-0.094 -0.966 -0.047  0.610  1.413 -0.385 -0.927  0.832 -0.087 -0.323  0.470 -1.094 -1.670 -0.119 -0.312 -0.480  0.691 -3.943  0.588 -> tovap
-1.518  0.709  0.196 -0.272  0.499  1.580  0.488 -0.547  0.347  0.234  0.908 -0.180 -0.135 -0.058 -0.102 -0.650  0.543  2.268  0.449 -> vab
-0.094  0.142  0.547  0.255  1.431 -0.301 -0.136  1.116 -0.082 -0.201  0.161  0.490  0.194  0.056 -0.472  0.084 -0.968  0.587  0.556 -> lilop
 1.513 -0.212 -0.769  0.025  0.165  0.050 -0.404  0.477 -0.063 -0.056  0.868 -0.192  0.218 -0.395 -0.254 -0.344 -0.981 -0.941  0.451 -> somi
-0.110  0.275 -0.442  0.045  3.468  0.717 -1.005  0.020  0.597  0.119  1.083 -1.943  0.326  0.205 -0.106  0.383  0.597 -1.262  0.264 -> did
-0.942 -0.987  0.156  0.231  1.458 -0.415 -0.021  0.775 -0.913 -0.558 -0.825 -2.444 -3.438 -0.041 -1.246 -0.752 -0.469 -2.781 -1.494 -> kidak
-0.286  0.808  0.325  0.094 -0.002 -0.077 -0.906  2.365  0.333  0.855  0.741 -0.400 -1.428 -0.455 -0.790 -1.296 -1.954 -0.092  0.471 -> tovap
 0.652  1.255 -0.175 -0.040  3.787  0.309 -0.502  1.198  0.301 -0.511  0.992 -2.414 -0.074  0.278 -0.296  0.645 -0.282 -0.656  1.028 -> vab
-0.021 -0.948 -2.902 -0.111 -0.118 -0.717 -1.296  2.001 -0.445 -0.501 -1.451 -0.547 -0.552  0.247 -0.985 -0.120 -2.031 -3.632 -0.221 -> Gugev
-0.205 -0.746  1.355  0.423 -1.371  0.020 -0.954 -0.122 -0.408 -0.190 -1.222  0.946  0.243 -0.992  0.223 -0.229 -0.960 -2.361 -0.661 -> tovap
 0.787  1.133  0.475 -0.981  1.146  0.259 -0.388  1.758 -0.455 -0.456 -0.519 -0.006 -0.369  0.060 -0.445  0.492 -1.266  0.262  0.380 -> lilop
-0.482 -1.109  0.203 -0.204  0.019 -0.032 -2.029  0.825  0.130 -0.023 -1.060 -1.552 -0.885  0.677  0.080  0.282 -1.656 -5.683  0.304 -> Gugev
-0.988 -1.067 -0.676 -0.131  0.208  0.010 -0.716  0.656  0.666  0.256  2.460 -0.755  0.311  0.320  0.315 -0.083 -0.247 -1.791 -0.103 -> kidak
-0.001 -1.115  0.163  0.134  0.443 -0.552 -0.869 -1.931 -1.120 -0.092  0.163  0.757 -0.795 -0.366 -0.309 -0.308  0.991 -0.838 -0.248 -> tovap
 0.522  2.438  0.805 -0.363  2.695 -0.115 -2.124  3.493 -0.173  0.855 -0.128  0.800 -1.142  0.455 -1.314  0.041 -1.665 -0.805  0.099 -> Gugev
 0.346  7.007 -0.372 -0.002  2.566  0.456 -0.665  0.594  0.287  0.211  0.537 -2.099 -0.285  0.814 -0.440  0.145  0.631  0.530  1.041 -> vab
-0.269  0.564  0.507  0.703  0.921 -1.013 -1.833  3.601 -0.387  0.171 -4.373  0.260 -0.869 -2.374 -1.172 -0.477 -3.190 -4.400 -0.107 -> tovap
 0.079  0.474  0.647 -0.206  0.602 -0.743 -0.455  1.016  0.315 -0.174  0.200 -2.170  0.312 -0.115 -0.776  0.022 -0.364 -0.309 -0.632 -> tovap
 0.102  0.995  1.058 -1.931  0.836 -0.242 -0.345  1.537  0.014 -0.204  0.454 -1.084 -0.422  1.559 -0.495  0.244 -2.427  0.801  1.271 -> lilop
-0.896 -0.591  0.815 -0.539  0.847  0.200 -2.509  2.270 -0.242 -0.738 -1.169 -4.138 -2.115  3.952 -1.644 -0.573 -2.585 -3.248 -0.297 -> kidak
 0.780  1.418  0.218 -0.785 -2.151  1.935 -0.365  0.365  0.220  0.465  0.075 -3.896 -0.855  0.314 -0.698  0.262 -0.207 -0.560  0.194 -> vab
-0.322  0.448  0.927 -0.296  2.027  0.860  0.308  3.135 -0.585 -0.130 -0.127  0.969  0.070  0.466 -0.121 -0.172 -0.422  1.265  0.528 -> lilop
-0.982 -0.424  0.476  0.528  3.319 -0.349 -0.450  0.929 -0.710  0.098 -0.142  0.965 -0.056 -0.460  0.063  1.308 -0.019 -2.985  0.295 -> tovap
-0.730 -0.237  0.893  0.249  3.255 -1.610  0.320  0.772 -1.421 -0.670 -0.779  3.622  0.317 -0.678  0.258  0.513 -1.967  0.058 -1.299 -> tovap
-0.637 -0.794  0.991  0.091  1.193 -1.478 -0.101  2.450 -1.303  0.045 -1.774  1.213 -0.430 -0.548 -0.239  1.070 -2.034 -2.140 -0.350 -> tovap
-1.461 -0.768  0.974 -0.696  0.048 -0.652 -0.519  2.106 -0.350 -0.363 -1.153 -0.800  0.090  0.032 -0.792  0.507 -1.954 -2.869  0.312 -> tovap
-0.353 -0.245 -1.886  0.145  1.574  0.323  0.434 -0.142 -0.366  0.428 -0.034  0.173 -0.192  0.031  0.122 -0.082 -1.308 -0.038  0.901 -> tovap
 0.447  0.400  1.019 -1.032 -5.896  0.414 -0.649  2.393  0.039  0.260 -2.531 -1.674 -1.359  1.419 -1.715 -0.661 -3.827 -3.936 -0.667 -> tovap
-1.425 -1.215  0.442 -0.288 -0.603 -0.445  0.085  1.392 -0.193 -0.913 -0.126 -4.935 -0.350 -0.216 -0.765  0.795 -1.688 -1.873  0.139 -> somi
 0.494  0.456  0.413  0.728 -1.977 -0.325 -1.336  0.803 -0.452  0.739 -2.522  0.726 -0.925  1.704 -1.160 -0.465 -3.283 -3.502 -0.531 -> tovap
-0.440  1.677  1.026 -0.205  3.052 -0.766 -0.374  1.676 -0.119 -0.280  0.337  0.124 -0.180  0.213 -0.633  0.212 -1.604  0.748  0.979 -> lilop
-0.717  0.735 -0.384  0.766  4.035  0.425  0.308 -2.533 -0.519  0.927  2.199  3.230  0.675 -0.397  1.117 -0.482  4.605  1.715  0.649 -> did
-0.026 -0.025  2.209 -0.372 -3.074  0.559  0.319  0.914  0.207 -0.240 -1.224 -1.946 -2.253 -0.282 -1.028  0.056 -3.652 -1.767 -0.831 -> gamod
-0.587 -0.619  1.323 -0.703 -2.245  0.064 -0.926  7.007  0.154  0.061 -2.062 -1.680 -0.046  1.014 -1.123 -0.573 -3.499 -3.139 -0.330 -> gamod
 0.093 -0.779  2.013  1.097  1.853  0.091 -0.043  1.352 -0.514 -0.562 -0.396  0.188 -0.029  0.062 -0.459  0.117 -0.270 -1.279 -0.134 -> kidak
-0.862 -1.986  0.391 -0.355 -0.709  0.856 -0.175  1.166  0.649 -0.997 -0.503 -3.119  0.186 -0.481  0.154  0.261 -0.708 -3.546 -0.468 -> Gugev
-0.142  1.571  1.162 -0.291  1.478  0.026 -0.432  2.421 -0.389 -1.541 -0.956 -0.673 -0.302  0.366 -0.476  0.511 -3.134  1.497  0.386 -> lilop
 0.059  0.288  1.285 -0.296  1.951 -1.905 -0.324  4.387 -1.473  0.393 -1.967  0.924 -0.674 -1.937 -0.901 -0.366 -4.906  0.028  0.535 -> tovap
 0.465 -1.054 -1.156  0.857  2.021 -0.204 -0.221 -1.390 -0.478 -0.007  0.587  1.585  0.425 -0.016  0.319 -0.588  2.765 -0.667 -0.168 -> Gugev
-1.735 -1.100  1.301  0.291  0.647 -1.198  0.396  2.114 -1.155 -0.585 -0.929  0.080 -0.049 -0.018 -0.968 -0.928 -2.315 -3.913 -0.398 -> tovap
-0.010 -0.726  0.152 -0.501 -0.885  0.093 -1.034  0.251  0.613 -0.160 -0.715 -2.085 -1.111  0.090 -0.696  0.047 -1.071 -3.819  0.391 -> tovap
 0.814  1.246  0.149 -0.741  1.178  1.109  2.180  0.013  0.385  0.123  1.443 -2.273 -0.456  0.123 -0.831 -0.093  0.444  3.220  0.460 -> Det
-0.576 -1.582 -0.141  0.074 -0.084  0.600 -0.092 -0.833 -0.362 -0.088  0.594 -1.412  0.246 -1.007  0.148  0.334  0.619 -1.664  0.111 -> Gugev
-0.026 -1.044 -1.077  1.036  0.502  0.964 -0.769 -0.833  0.375 -0.043  1.245 -0.671 -0.137 -0.046  0.461 -0.249  2.823 -1.358  0.378 -> vab
-0.888 -2.840 -0.567  0.609  0.830  0.715  0.567 -2.482 -1.042  0.036  0.724  0.198  0.792  0.005  0.735  0.009  1.253  0.020  0.041 -> Gugev
-0.182 -1.811  0.262 -0.230  1.611 -0.711 -1.269  2.008  0.176 -0.571 -1.236 -1.895 -0.660  0.266 -1.034 -0.173 -1.659 -4.024  0.602 -> tovap
-1.125 -1.238 -0.061 -0.113  1.084  0.181 -1.774  1.508 -0.529  0.008 -1.892 -0.575 -1.132  0.140 -1.062 -0.469 -1.923 -5.977 -0.798 -> tovap

-0.311  0.275  0.206 -0.131 -0.306 -0.295 -0.049 -3.183 -0.620 -0.014  0.113  0.648 -0.056 -0.004  0.093  0.451 -0.879 -0.031 -0.065 -> Ruvo
 0.073  0.161 -1.012 -1.327  0.077 -0.289 -0.001 -3.128 -0.270 -0.024  0.393  0.213  0.262  0.369 -0.348  0.383 -0.079 -0.055  0.031 -> supar
 0.468 -0.086 -1.110 -0.863  0.178  0.189  0.627  0.914  0.653 -0.161 -0.074  0.224  0.298  1.252 -0.147  0.586  0.808 -0.088 -0.153 -> dulef
-0.471  0.186 -0.928  0.248  0.947 -0.321  0.162 -2.277  0.401  0.165 -0.016  0.118  0.096 -0.536 -0.030 -0.292  0.211  0.035  0.452 -> rimob
 0.126 -0.134 -0.509  0.335 -0.053  0.198  0.099 -0.261  0.344 -0.302  0.158  0.643  0.388  0.030 -0.179 -0.071  0.796  0.060 -0.076 -> mozup
 0.032  0.376 -1.232  0.326  1.215  0.230 -0.378 -0.979  1.465 -0.128  0.244 -0.175  0.191  0.424  0.064 -1.217  1.386  0.356  0.443 -> sakip
